Here is a tiny trained network, its code and every weight. The questions are about switching its units off for an input and a class, where a switched-off unit gives its printed mean instead of its output.

import numpy as np


def w(rows, s, z=0):
    codes = np.array(rows[::2]) - 128.0
    scale = np.full(codes.shape[1], s)
    scale[-1] = z or s
    return codes * scale


def f(y):
    return np.maximum(y, 0)


def log_softmax(a):
    a = a - a.max(-1, keepdims=True)
    return a - np.log(np.exp(a).sum(-1, keepdims=True))


def net(x, mask):
    res = np.array(x, float).reshape(1, 5) / 4 @ E
    y = f(res @ A[0][:, :-1].T + A[0][:, -1])
    res = res + np.where(mask, y, B[0][:, -1]) @ B[0][:, :-1]
    return log_softmax(res[-1] @ U[:, :-1].T + U[:, -1])


A, B = {}, {}
E = w([
[167,37,181,84,114,119],'x0',
[127,128,127,127,129,128],'x1',
[127,128,128,129,127,128],'x2',
[50,73,120,216,151,85],'x3',
[148,154,126,111,115,2],'x4',
],0.01)
A[0] = w([
[106,110,132,156,138,56,4],'n1',
[152,94,143,104,134,81,30],'n2',
[108,162,128,146,133,160,190],'n3',
[134,253,110,133,136,154,226],'n4',
[149,142,138,113,137,177,204],'n5',
[79,166,106,186,129,119,130],'n6',
[115,41,123,127,139,107,16],'n7',
[93,161,111,179,136,121,134],'n8',
[188,185,130,77,117,83,116],'n9',
[107,146,143,152,131,124,129],'n10',
[118,118,124,146,129,70,27],'n11',
[91,67,127,190,137,169,122],'n12',
[150,142,130,103,123,205,229],'n13',
[141,62,136,116,124,166,121],'n14',
[144,146,128,120,133,67,151],'n15',
[95,171,112,148,136,184,213],'n16',
[166,93,134,68,137,134,108],'n17',
[119,190,113,136,129,90,111],'n18',
],0.021,0.0034)
B[0] = w([
[163,175,134,130,220,60,193],'n1',
[140,52,71,117,139,73,175],'n2',
[131,78,71,145,149,107,180],'n3',
[140,100,229,252,110,58,253],'n4',
[180,174,119,100,165,106,198],'n5',
[99,166,58,78,146,188,213],'n6',
[142,77,206,153,160,72,188],'n7',
[108,169,75,106,146,184,199],'n8',
[62,73,105,130,30,150,239],'n9',
[119,137,107,112,137,147,157],'n10',
[173,179,124,130,181,85,175],'n11',
[95,51,183,180,100,213,228],'n12',
[220,193,115,97,187,100,230],'n13',
[141,173,204,79,106,167,197],'n14',
[80,181,105,147,84,68,196],'n15',
[146,40,46,151,163,91,211],'n16',
[129,116,94,32,117,121,203],'n17',
[106,208,191,144,106,154,192],'n18',
],0.036,0.014)
U = w([
[178,112,141,177,193,38,243],'0',
[204,193,140,32,134,157,24],'1',
[87,72,52,152,150,234,244],'2',
[119,73,253,157,116,209,77],'3',
[74,145,192,200,46,109,77],'4',
[61,87,46,53,46,108,2],'5',
[87,246,91,131,170,143,180],'6',
],0.0066,0.00071)

Each question gives the input, the list of numbers given to net, and the class t.
The units are the neurons (one row each of A and B). Each row of codes is followed by its name. A weight is (code - 128) times the scale printed after its matrix; where a second scale follows, it is the last column's (A, B and U).
mask holds one flag per neuron, in row order. A switched-off neuron (its flag False) gives its mean, the last column of its row in B, instead of its output. The means were averaged over made-up inputs and are rounded, as every weight is.
A unit's drop is (log p(t) with every unit on - log p(t) with that unit switched off) / (log p(t) with every unit on - log p(t) with every unit switched off).
The circuit of an input: a set's keep is (log p(t) with only the set's units on - log p(t) with every unit switched off) / (log p(t) with every unit on - log p(t) with every unit switched off). Starting from the 12 units with the biggest drops (on a tie, the unit counted first), units are removed one at a time, each time the one whose removal leaves the highest keep (on an exact tie, the one counted first), for as long as the keep stays at least 0.8.
units of the circuit, in order: the units of the circuit, biggest drop first
unit that matters most: the unit with the biggest drop
k most important neurons: the k neurons with the biggest drops, biggest first
drop of u: that unit's drop, to one decimal
input [1,-4,-3,1,-6], class 3: units of the circuit, in order	n12
input [-8,1,5,1,5], class 6: 2 most important neurons	n6, n8
input [1,-7,-4,1,-7], class 3: 4 most important neurons	n12, n14, n6, n1
input [1,2,2,0,-6], class 1: 3 most important neurons	n4, n13, n14
input [8,1,1,-5,1], class 5: 2 most important neurons	n9, n2
input [4,2,2,6,0], class 3: 3 most important neurons	n12, n13, n16
input [-4,-5,-8,1,3], class 6: 2 most important neurons	n12, n6
input [-7,1,8,1,6], class 6: 3 most important neurons	n6, n8, n12
input [-5,3,-6,0,8], class 4: 2 most important neurons	n4, n9
input [1,-8,8,7,-7], class 3: 3 most important neurons	n12, n7, n14
input [4,-6,-8,6,0], class 3: 3 most important neurons	n12, n13, n16
input [4,-5,3,0,-5], class 1: 2 most important neurons	n4, n13
input [1,7,-8,6,-6], class 3: 3 most important neurons	n12, n7, n14
input [-8,-5,-6,2,-8], class 2: unit that matters most	n6
input [-4,-4,-3,0,3], class 4: 2 most important neurons	n4, n13
input [0,4,-6,3,8], class 6: drop of n16	0.1
input [1,-8,-8,1,-1], class 3: drop of n13	0.2
input [-4,-8,-1,8,-1], class 2: drop of n13	0.0
input [4,2,4,-3,0], class 1: drop of n16	0.1
input [1,8,-5,-5,6], class 5: unit that matters most	n9
